What each symbol does to the elements:
na: QF->HH, LS->DH, FL->CD, ZC->QN, QJ->JL, NR->LS, CD->BB, FS->QF, SJ->JZ, BG->NR, JM->FC, HH->TJ, CM->RF, SM->NG, DZ->GD, ZP->NS, TN->JM, FR->SN, NL->GL, BR->DS, SB->FJ, CQ->FR, ZM->ZP, GD->PJ, MZ->QR, ZF->RN, QS->HZ, RF->HT, LQ->QJ, NG->FR, ZD->HL, GP->MZ, CZ->TB, MC->FT, DD->MC, DJ->SJ, HZ->QL, HF->NQ, TP->NL, FT->HS, CJ->SJ, PJ->SB, DL->JZ, NQ->ZF, RN->TJ, JR->DJ, FQ->HZ, QR->ZL, NS->FL, FJ->SD, QN->PJ, SD->FQ, NJ->HF, JJ->QM, TJ->BR, HT->QR, QL->JJ, ZZ->FT, HL->DL, BB->SB, QM->CJ, SZ->QM, DS->ZM, ZL->ZZ, GL->SJ, HS->DL, BP->CJ, SN->DL, LL->NQ, TB->FQ, FC->SM, DH->CZ, JL->FS, JZ->GL
ki: QF->HF, LS->TB, FL->BB, ZC->BR, QJ->NQ, NR->TB, CD->GD, FS->HT, SJ->LS, BG->QL, JM->NG, HH->FC, CM->LL, SM->GP, DZ->JR, ZP->DH, TN->SM, FR->SZ, NL->FC, BR->ZP, SB->NS, CQ->QR, ZM->QN, GD->LS, MZ->ZZ, ZF->RF, QS->SZ, RF->JL, LQ->HF, NG->NJ, ZD->JZ, GP->ZL, CZ->JJ, MC->HZ, DD->HS, DJ->GL, HZ->QL, HF->RN, TP->MZ, FT->MZ, CJ->SJ, PJ->SD, DL->FT, NQ->GP, RN->HT, JR->JZ, FQ->JR, QR->TN, NS->BB, FJ->QN, QN->FJ, SD->CD, NJ->ZF, JJ->CQ, TJ->ZM, HT->FS, QL->QS, ZZ->FC, HL->MC, BB->BG, QM->NL, SZ->TP, DS->ZC, ZL->JM, GL->QL, HS->QR, BP->DJ, SN->LQ, LL->QF, TB->CJ, FC->DD, DH->NS, JL->HH, JZ->HZ
ri: QF->LL, LS->GD, FL->DS, ZC->DS, QJ->SM, NR->DZ, CD->SD, FS->HF, SJ->CJ, BG->GD, JM->ZL, HH->JL, CM->RF, SM->TN, DZ->FL, ZP->BR, TN->QR, FR->TP, NL->QM, BR->QF, SB->FJ, CQ->JJ, ZM->TJ, GD->CD, MZ->FT, ZF->NJ, QS->SJ, RF->ZF, LQ->FC, NG->JM, ZD->CQ, GP->MC, CZ->NR, MC->HL, DD->QL, DJ->QL, HZ->JZ, HF->LQ, TP->SZ, FT->DL, CJ->TB, PJ->ZP, DL->SN, NQ->QJ, RN->HF, JR->BP, FQ->DH, QR->HS, NS->SB, FJ->QN, QN->TB, SD->PJ, NJ->NG, JJ->QR, TJ->FS, HT->RN, QL->GL, ZZ->MZ, HL->FR, BB->NS, QM->HZ, SZ->QS, DS->HH, ZL->DL, GL->MC, HS->DD, BP->CZ, SN->NL, LL->CM, TB->LS, FC->ZZ, DH->LS, JL->RF, JZ->JR

The rows follow the links: the fewer symbols apart two elements are, the more alike their rows tend to be.

Row, then element:
183,-263,-598,779,271,198,-294,414,-35,473,191,333,-347,-139,-111,-318,-699,567,38,-232,289,-80,-48,214,-180,440,-335,-437,-424,471,95,-709,-95,-735,125,496,203,-15,607,319,58: FS
206,-90,255,-613,-564,-364,521,-56,90,-219,408,-369,-104,595,-978,476,422,-235,-28,10,194,53,148,-236,-7,-189,19,-44,517,-532,134,835,-39,515,-210,48,129,-199,-798,-57,-19: GL
37,559,375,173,215,-454,421,-439,327,19,-497,241,-441,166,868,389,221,-281,-146,-195,-37,-157,-110,463,-167,-13,354,-317,-291,544,-411,593,323,140,-619,-668,-104,-561,15,214,-141: FC
206,15,283,-916,-375,-199,318,327,-4,7,522,-671,-74,121,-921,578,416,33,424,221,-386,127,280,-329,-92,29,76,-22,561,-478,-152,354,76,109,-392,235,259,24,-696,6,-218: JR
-9,58,263,-926,23,66,-83,469,-161,-41,214,-733,161,-524,-348,505,270,176,601,403,-974,164,311,-222,-46,143,140,222,460,-281,-301,-424,66,-237,-330,269,296,449,-354,-48,-386: LS
-118,423,325,-176,365,-446,152,-395,174,-198,-633,62,-363,-230,1128,392,292,-402,-139,-251,-434,-85,-135,367,-132,-37,365,-427,-317,462,-473,365,244,-31,-621,-628,41,-515,107,41,-137: JM
258,38,306,-871,-315,-236,360,395,3,50,509,-725,-90,126,-838,601,388,133,464,253,-429,83,309,-271,-188,155,44,-91,591,-372,-250,190,81,-48,-528,296,314,27,-649,2,-263: BP
185,-86,294,-677,-549,-364,469,-118,-3,-316,376,-348,-26,541,-900,381,445,-252,-2,12,223,132,136,-253,97,-245,-24,-9,607,-647,217,888,-63,580,-117,74,86,-135,-758,-115,-17: QL
-313,-2,-41,215,220,633,-685,-25,-151,-32,-247,67,858,-443,426,-596,-33,90,90,504,-261,71,-14,-160,327,-234,70,799,-106,-30,165,-706,-88,112,668,-61,-392,668,398,-248,154: PJ
-17,668,507,-158,18,-534,626,-479,358,70,-325,-36,-358,277,552,518,431,-436,-145,-59,-28,-77,-104,197,-136,-182,441,-81,20,288,-445,725,373,431,-552,-676,-176,-461,-305,103,-224: HS
77,117,337,-921,-58,53,-123,479,-170,20,231,-727,221,-415,-276,502,406,237,553,480,-1051,118,328,-242,-86,150,138,57,380,-251,-438,-282,115,-355,-461,184,325,333,-400,-37,-272: NR
-111,2,306,-912,-57,184,-329,374,-261,-126,118,-681,527,-562,-145,242,376,148,518,561,-1111,135,288,-316,45,-59,139,301,324,-383,-276,-460,-18,-244,-207,178,190,531,-300,-248,-233: DZ
40,-370,112,-82,-480,-174,162,-478,-48,-492,112,195,193,592,-474,-139,240,-406,-385,-163,680,11,-135,-152,344,-453,-198,19,246,-600,598,877,-281,699,375,-55,-134,-256,-434,-246,331: SZ
43,435,-252,925,307,398,105,290,157,853,200,53,-32,-12,-203,-367,-488,438,229,313,366,-141,12,24,-218,372,133,564,-4,667,-334,-865,289,-31,257,112,-415,381,407,258,-282: DS
100,-494,-613,600,280,91,-439,376,-116,71,-6,379,-402,-237,186,-337,-671,326,-94,-495,202,-34,-107,228,-98,376,-381,-655,-535,348,180,-540,-212,-760,128,383,358,-191,601,150,168: HF
-178,251,-103,655,252,689,-294,55,42,486,-99,99,552,-294,129,-589,-210,250,163,512,66,-29,-2,-130,82,28,192,922,52,243,-50,-878,116,205,648,14,-580,747,447,-43,-42: QN
58,118,384,-206,-413,-404,530,-559,214,-264,-97,115,-70,652,-88,219,463,-487,-369,-162,491,-50,-104,-33,93,-384,125,27,236,-285,201,1119,41,760,-57,-438,-245,-449,-565,-114,91: HL
53,-499,-529,327,267,-15,-578,197,-199,-171,-156,392,-324,-327,424,-240,-545,267,-138,-537,-44,-11,-144,333,-10,237,-366,-827,-658,269,161,-347,-258,-820,50,324,465,-279,597,138,292: NQ
97,140,432,-662,-533,-526,629,-266,123,-218,180,-252,-147,494,-465,505,523,-392,-135,5,132,23,61,-167,-29,-273,147,-112,504,-427,-63,1005,54,530,-379,-213,9,-377,-796,-134,-32: JJ

Each walk starts at a row. The symbols on each line, taken left to right, move it on to the next element.
Each answer is a row, close to the row of the element it stands for.
new walk
-113,578,420,-114,211,-496,339,-401,323,-59,-509,30,-361,-16,1010,457,347,-392,-169,-182,-292,-139,-87,360,-144,-84,434,-248,-176,472,-484,566,338,146,-626,-726,-48,-523,-40,99,-189
ki ri ki ri na -> -111,673,492,33,126,-455,489,-451,339,-22,-452,44,-345,173,815,378,350,-472,-187,-152,-94,-128,-140,295,-131,-130,461,-79,-74,401,-450,691,349,405,-515,-796,-196,-466,-124,141,-192
ri ri ki ri na ki -> -34,648,400,-137,109,-595,570,-455,260,12,-415,-7,-425,99,791,546,372,-339,-162,-149,-197,-130,-103,334,-243,-72,338,-265,-134,360,-520,604,387,209,-636,-628,-21,-537,-157,99,-212
new walk
-61,540,528,-13,23,-487,576,-642,321,-66,-453,122,-229,312,708,384,456,-518,-339,-158,138,-128,-110,252,-78,-191,324,-65,-64,267,-302,820,270,575,-426,-718,-229,-478,-224,46,-74
na ki na ri ki na ki -> 27,556,540,-256,-192,-572,722,-438,333,6,-132,-87,-297,416,209,522,531,-448,-279,-47,119,-117,-58,95,-177,-210,372,-83,150,128,-387,898,268,519,-511,-593,-145,-488,-512,-6,-163
ri ri ki ki ki ri -> 139,-350,123,-341,-635,-258,285,-281,-29,-437,335,-7,148,660,-792,89,398,-305,-245,-83,540,89,35,-295,248,-347,-186,28,406,-722,524,860,-259,621,215,77,-74,-119,-637,-191,225
new walk
-129,467,311,-127,219,-516,329,-558,198,-225,-577,179,-455,-31,1056,463,265,-319,-235,-361,-229,-64,-147,452,-100,-58,194,-467,-237,469,-311,576,255,69,-625,-593,-21,-581,-25,63,-77
na ki ki na ri -> -106,629,355,-168,295,-464,290,-280,178,-60,-534,-23,-402,-281,1037,482,268,-329,-41,-146,-550,-88,-78,336,-216,25,387,-376,-258,485,-546,278,297,-124,-650,-606,147,-506,5,106,-241
ki ki ri na ri ri -> 12,-45,236,-4,-339,-391,388,-765,133,-414,-217,332,-51,606,151,85,389,-480,-556,-272,676,-38,-214,91,216,-509,-106,-157,15,-241,307,1043,-58,716,27,-410,-223,-485,-341,-130,269
new walk
132,49,353,-405,-514,-458,598,-389,130,-264,131,-45,-86,634,-453,332,506,-420,-225,-42,422,24,-42,-172,70,-332,27,9,420,-442,133,1057,-21,703,-139,-239,-83,-301,-663,-108,20
ri ki ki ki ki ri -> 43,320,471,-330,-338,-519,662,-477,255,-235,-60,-16,-180,549,-152,405,544,-534,-297,-118,345,-80,-41,24,3,-298,235,-34,208,-225,-17,1149,149,755,-274,-505,-129,-455,-585,-47,45
na ri ri ri -> 62,-162,175,-216,-531,-315,394,-418,31,-380,114,99,32,635,-434,41,315,-498,-452,-240,723,-44,-115,-160,201,-399,-69,9,235,-504,436,1088,-180,654,170,-182,-170,-411,-559,-180,251
new walk
142,-228,212,-432,-591,-318,416,-315,-16,-350,291,-18,71,680,-752,148,358,-342,-258,-105,558,63,-58,-224,150,-337,-162,25,421,-651,404,931,-176,644,116,57,-40,-235,-696,-217,185
na na ki na -> -29,217,235,-647,43,281,-216,445,-145,200,123,-702,404,-499,-232,183,213,288,628,640,-976,125,293,-289,-51,82,207,459,343,-122,-399,-653,185,-249,-214,193,59,624,-166,-61,-362
ki ki ri ri ri -> -341,22,-123,471,232,657,-508,-109,-151,54,-227,154,778,-371,326,-709,-102,-13,-44,366,-29,55,-47,-152,279,-186,35,838,-79,-3,249,-645,-87,291,748,-85,-529,623,440,-200,100
new walk
-305,-50,105,-721,69,451,-588,209,-369,-341,-143,-497,695,-706,263,11,221,-40,317,459,-1016,199,243,-289,206,-208,119,466,199,-386,-87,-569,-142,-141,188,80,79,610,32,-268,-91
ri ri na ki ri ri -> 166,175,293,-912,-136,-106,212,374,-96,108,351,-723,-8,-158,-512,623,375,206,545,383,-808,83,345,-240,-227,166,160,-23,529,-260,-400,-91,155,-158,-601,202,305,288,-531,-13,-436
ri ri ki na -> 326,-58,227,-842,-562,-284,426,245,57,16,532,-554,-65,358,-996,556,404,68,247,141,-183,93,276,-240,-116,12,29,-110,591,-518,-71,532,13,144,-413,192,265,-41,-780,-5,-159
new walk
12,-292,-505,530,354,-102,-184,3,-100,-197,-318,588,-597,-216,570,-224,-556,-90,-283,-759,254,-28,-218,396,-17,219,-252,-847,-607,371,219,-123,-205,-600,4,99,326,-491,565,217,191
ri na ri na ki -> -166,15,4,-145,257,-345,-247,-286,-30,-565,-658,294,-253,-329,1183,104,55,-518,-339,-527,-400,-44,-177,435,30,-151,106,-732,-534,200,-105,334,-18,-277,-296,-425,278,-594,296,-15,176
ki ri ki ki ri -> -12,-500,-488,110,277,-31,-605,116,-283,-422,-316,415,-266,-390,709,-209,-398,9,-208,-579,-149,37,-168,302,108,85,-324,-816,-636,163,256,-212,-290,-761,28,166,527,-353,535,-26,300
